Below are the code and all the weights of a small trained network. Each question names an input and a class and asks about switching units off, where a switched-off unit gives its printed mean instead of its output.

import numpy as np


def w(rows, s, z=0):
    codes = np.array(rows[::2]) - 128.0
    scale = np.full(codes.shape[1], s)
    scale[-1] = z or s
    return codes * scale


def f(y):
    return np.maximum(y, 0)


def log_softmax(a):
    a = a - a.max(-1, keepdims=True)
    return a - np.log(np.exp(a).sum(-1, keepdims=True))


def net(x, mask):
    res = np.array(x, float).reshape(1, 3) / 4 @ E
    y = f(res @ A[0][:, :-1].T + A[0][:, -1])
    res = res + np.where(mask, y, B[0][:, -1]) @ B[0][:, :-1]
    return log_softmax(res[-1] @ U[:, :-1].T + U[:, -1])


A, B = {}, {}
E = w([
[90,129,69,249],'x0',
[7,63,96,70],'x1',
[76,253,95,78],'x2',
],0.012)
A[0] = w([
[169,135,114,190,254],'n0',
[147,191,146,140,57],'n1',
[40,168,114,102,103],'n2',
[169,20,101,159,62],'n3',
[125,124,190,43,26],'n4',
[102,148,43,247,150],'n5',
[50,148,83,234,102],'n6',
[132,209,79,91,79],'n7',
[93,205,64,124,104],'n8',
[138,156,152,143,243],'n9',
[66,113,111,135,175],'n10',
[42,61,116,115,49],'n11',
[38,96,130,105,64],'n12',
[185,197,205,186,74],'n13',
[102,101,121,83,187],'n14',
[87,119,67,169,61],'n15',
[74,123,128,112,55],'n16',
[118,153,213,73,71],'n17',
[172,183,148,201,34],'n18',
],0.014,0.0088)
B[0] = w([
[138,142,80,118,238],'n0',
[109,130,157,184,164],'n1',
[106,92,120,193,219],'n2',
[65,25,160,157,190],'n3',
[212,125,206,80,191],'n4',
[137,113,154,61,255],'n5',
[168,159,211,12,229],'n6',
[54,41,168,163,203],'n7',
[75,5,142,161,216],'n8',
[96,160,1,147,204],'n9',
[159,190,47,166,195],'n10',
[190,183,104,246,188],'n11',
[136,194,161,144,190],'n12',
[142,179,132,177,216],'n13',
[163,199,54,135,197],'n14',
[156,147,191,76,172],'n15',
[150,162,196,169,158],'n16',
[140,123,191,65,188],'n17',
[164,175,180,169,193],'n18',
],0.0094,0.015)
U = w([
[178,178,121,197,69],'0',
[183,115,162,28,97],'1',
[115,5,140,189,105],'2',
[143,127,16,90,253],'3',
],0.015,0.011)

Each question gives the input, the list of numbers given to net, and the class t.
The units are the neurons (one row each of A and B). Each row of codes is followed by its name. A weight is (code - 128) times the scale printed after its matrix; where a second scale follows, it is the last column's (A, B and U).
mask holds one flag per neuron, in row order. A switched-off neuron (its flag False) gives its mean, the last column of its row in B, instead of its output. The means were averaged over made-up inputs and are rounded, as every weight is.
A unit's drop is (log p(t) with every unit on - log p(t) with that unit switched off) / (log p(t) with every unit on - log p(t) with every unit switched off).
The circuit of an input: a set's keep is (log p(t) with only the set's units on - log p(t) with every unit switched off) / (log p(t) with every unit on - log p(t) with every unit switched off). Starting from the 12 units with the biggest drops (on a tie, the unit counted first), units are removed one at a time, each time the one whose removal leaves the highest keep (on an exact tie, the one counted first), for as long as the keep stays at least 0.8.
circuit, biggest first: the units of the circuit, biggest drop first
unit that matters most: the unit with the biggest drop
top k neurons: the k neurons with the biggest drops, biggest first
drop of u: that unit's drop, to one decimal
input [4,4,-2], class 0: unit that matters most -> n11
input [-2,-6,8], class 2: circuit, biggest first -> [n7 n8]
input [-5,5,0], class 0: top 2 neurons -> [n6 n11]
input [-6,6,-4], class 0: top 2 neurons -> [n11 n6]
input [5,-4,-4], class 1: circuit, biggest first -> [n5 n6]
input [6,4,8], class 2: top 2 neurons -> [n8 n2]
input [7,1,7], class 1: top 4 neurons -> [n6 n5 n15 n3]
input [3,7,6], class 0: top 3 neurons -> [n10 n11 n12]
input [4,8,8], class 0: top 2 neurons -> [n10 n11]
input [-2,-1,-3], class 3: top 2 neurons -> [n8 n7]
input [-6,-8,-7], class 0: top 2 neurons -> [n13 n8]
input [-1,3,-3], class 3: top 3 neurons -> [n8 n7 n18]
input [4,7,8], class 2: top 4 neurons -> [n8 n7 n2 n13]
input [-7,-6,-8], class 2: circuit, biggest first -> [n3]
input [7,-1,6], class 1: top 2 neurons -> [n6 n5]
input [5,2,8], class 2: top 3 neurons -> [n8 n2 n7]
input [-1,2,-3], class 3: drop of n7 -> 0.5
input [-1,1,-3], class 3: drop of n7 -> 0.6
input [8,0,6], class 1: drop of n6 -> 1.0
input [-8,8,2], class 0: unit that matters most -> n11
